Below is a small trained network, with its code and all its weights. Each question gives an input and a target symbol and asks what happens when units are switched off, that is, made to give their printed mean instead of their output.

import numpy as np


def w(rows, s, z=0):
    codes = np.array(rows[::2]) - 128.0
    scale = np.full(codes.shape[1], s)
    scale[-1] = z or s
    return codes * scale


def norm(h):
    return h / np.sqrt((h * h).mean(-1, keepdims=True) + 1e-5)


def softmax(a):
    e = np.exp(a - a.max(-1, keepdims=True))
    return e / e.sum(-1, keepdims=True)


def log_softmax(a):
    a = a - a.max(-1, keepdims=True)
    return a - np.log(np.exp(a).sum(-1, keepdims=True))


def net(x, mask):
    ids = ['αεζθμστψ'.index(c) for c in x.split()]
    T = len(ids)
    res = E[ids] + P[:T]
    u = 0
    for l in range(2):
        r = norm(res)
        for j in range(3):
            rows = slice(4 * j, 4 * j + 4)
            q, k, v = (r @ M[l][rows].T for M in (Q, K, V))
            z = softmax(np.where(np.tri(T) > 0, q @ k.T / 4**0.5, -1e9)) @ v
            o = O[l][rows]
            res = res + np.where(mask[u + j], z, o[:, -1]) @ o[:, :-1]
        u += 3
    return log_softmax(norm(res)[-1] @ U[:, :-1].T + U[:, -1])


Q, K, V, O = {}, {}, {}, {}
E = w([
[160,23,162],'α',
[143,102,113],'ε',
[111,17,129],'ζ',
[228,194,105],'θ',
[104,209,180],'μ',
[171,175,71],'σ',
[173,100,113],'τ',
[233,132,247],'ψ',
],0.011)
P = w([
[208,196,51],'0',
[180,166,196],'1',
[139,118,201],'2',
[186,183,120],'3',
[101,137,78],'4',
[117,99,1],'5',
],0.0079)
Q[0] = w([
[89,126,140],'0.h1',
[173,149,74],'0.h1',
[147,136,111],'0.h1',
[7,197,55],'0.h1',
[81,174,144],'0.h2',
[58,170,107],'0.h2',
[165,84,99],'0.h2',
[148,139,174],'0.h2',
[138,169,164],'0.h3',
[85,205,134],'0.h3',
[187,95,163],'0.h3',
[140,57,99],'0.h3',
],0.016)
K[0] = w([
[153,143,109],'0.h1',
[114,85,144],'0.h1',
[121,115,136],'0.h1',
[248,107,72],'0.h1',
[61,116,146],'0.h2',
[30,144,156],'0.h2',
[191,158,104],'0.h2',
[147,86,127],'0.h2',
[95,150,69],'0.h3',
[56,188,157],'0.h3',
[170,85,21],'0.h3',
[187,87,160],'0.h3',
],0.014)
V[0] = w([
[112,143,157],'0.h1',
[168,75,156],'0.h1',
[139,124,108],'0.h1',
[68,214,93],'0.h1',
[117,70,175],'0.h2',
[122,58,89],'0.h2',
[190,169,218],'0.h2',
[159,162,146],'0.h2',
[189,66,149],'0.h3',
[158,105,159],'0.h3',
[70,189,115],'0.h3',
[159,139,245],'0.h3',
],0.013)
O[0] = w([
[207,96,91,116],'0.h1',
[125,194,185,213],'0.h1',
[71,144,162,134],'0.h1',
[144,26,55,2],'0.h1',
[33,145,135,76],'0.h2',
[66,45,16,106],'0.h2',
[132,136,243,232],'0.h2',
[161,118,166,192],'0.h2',
[152,67,254,235],'0.h3',
[146,121,191,175],'0.h3',
[112,197,21,25],'0.h3',
[192,177,238,155],'0.h3',
],0.0087,0.0077)
Q[1] = w([
[174,134,132],'1.h1',
[25,168,74],'1.h1',
[198,151,251],'1.h1',
[129,85,167],'1.h1',
[142,214,165],'1.h2',
[145,136,163],'1.h2',
[210,39,56],'1.h2',
[125,213,164],'1.h2',
[156,138,160],'1.h3',
[71,129,134],'1.h3',
[146,146,186],'1.h3',
[123,140,168],'1.h3',
],0.017)
K[1] = w([
[171,108,135],'1.h1',
[23,154,191],'1.h1',
[143,14,76],'1.h1',
[134,143,62],'1.h1',
[60,53,50],'1.h2',
[168,58,133],'1.h2',
[50,255,166],'1.h2',
[73,58,54],'1.h2',
[94,124,115],'1.h3',
[80,135,165],'1.h3',
[56,117,102],'1.h3',
[55,129,142],'1.h3',
],0.015)
V[1] = w([
[96,145,140],'1.h1',
[163,110,126],'1.h1',
[139,129,171],'1.h1',
[72,158,142],'1.h1',
[193,112,168],'1.h2',
[154,146,70],'1.h2',
[142,127,106],'1.h2',
[104,1,110],'1.h2',
[134,96,103],'1.h3',
[126,118,139],'1.h3',
[103,95,197],'1.h3',
[115,55,184],'1.h3',
],0.024)
O[1] = w([
[105,140,162,85],'1.h1',
[161,131,96,182],'1.h1',
[179,201,138,170],'1.h1',
[77,140,191,48],'1.h1',
[148,186,50,245],'1.h2',
[181,55,133,89],'1.h2',
[144,98,121,123],'1.h2',
[18,40,64,175],'1.h2',
[49,156,135,102],'1.h3',
[111,125,120,147],'1.h3',
[99,118,71,229],'1.h3',
[2,128,78,227],'1.h3',
],0.017,0.012)
U = w([
[21,231,165,9],'α',
[124,41,123,132],'ε',
[11,113,149,254],'ζ',
[154,149,164,82],'θ',
[167,142,168,203],'μ',
[186,54,172,128],'σ',
[134,138,5,74],'τ',
[110,210,241,173],'ψ',
],0.011,0.0028)

Each question gives the input, a string of symbols that net reads in full, and the target symbol t.
The units are the heads (4 rows each of Q, K, V and O). Each row of codes is followed by its name. A weight is (code - 128) times the scale printed after its matrix; where a second scale follows, it is the last column's (O and U).
mask holds one flag per head, layer by layer. A switched-off head (its flag False) gives its mean, the last column of its rows in O, instead of its output. The means were averaged over made-up inputs and are rounded, as every weight is.
A unit's drop is (log p(t) with every unit on - log p(t) with that unit switched off) / (log p(t) with every unit on - log p(t) with every unit switched off).
The circuit of an input: a set's keep is (log p(t) with only the set's units on - log p(t) with every unit switched off) / (log p(t) with every unit on - log p(t) with every unit switched off). Starting from all 6 units, units are removed one at a time, each time the one whose removal leaves the highest keep (on an exact tie, the one counted first), for as long as the keep stays at least 0.8.
units of the circuit, in order: the units of the circuit, biggest drop first
unit that matters most: the unit with the biggest drop
which heads matter: for each layer, one digit per head in row order, 1 if its drop is at least 0.15 and else 0, layers parted by /
drop when u is switched off: that unit's drop, to one decimal
input ε ζ τ ζ, target ε: units of the circuit, in order => 0.h3, 0.h1, 0.h2, 1.h2
input ζ ζ τ θ, target ζ: units of the circuit, in order => 0.h2, 1.h2
input ζ ε τ, target ζ: which heads matter => 010 / 000
input σ ζ μ μ ζ ζ, target σ: units of the circuit, in order => 0.h3, 1.h3
input τ τ μ, target τ: unit that matters most => 0.h1
input ζ τ ε ψ ε α, target ζ: units of the circuit, in order => 0.h2, 1.h2
input ζ ψ τ ζ, target ζ: which heads matter => 010 / 000
input σ ζ σ, target σ: units of the circuit, in order => 0.h3, 1.h2, 0.h1
input σ τ θ ψ, target σ: which heads matter => 101 / 010
input ε τ τ ε α σ, target ε: units of the circuit, in order => 0.h3, 0.h1, 1.h2, 0.h2
input ε τ σ ψ, target ε: units of the circuit, in order => 0.h3, 1.h2, 0.h1, 0.h2
input σ τ α, target σ: units of the circuit, in order => 0.h3, 0.h1, 1.h2
input α τ ζ ζ θ θ, target α: units of the circuit, in order => 0.h1, 1.h1
input ζ μ μ, target ζ: units of the circuit, in order => 0.h2, 1.h2
input σ τ ζ θ τ τ, target σ: which heads matter => 101 / 000
input ψ τ ψ ζ ε ζ, target ψ: which heads matter => 000 / 010
input α θ ζ ζ, target α: unit that matters most => 1.h3
input σ ψ ζ, target σ: which heads matter => 101 / 000
input τ ψ ψ, target τ: drop when 0.h3 is switched off => 0.9
input ε ψ τ, target ε: unit that matters most => 0.h3
input α τ ζ, target α: drop when 0.h1 is switched off => 0.3
input ε τ θ, target ε: drop when 0.h1 is switched off => 0.5
input ψ θ ψ ε ε, target ψ: drop when 1.h2 is switched off => 0.0
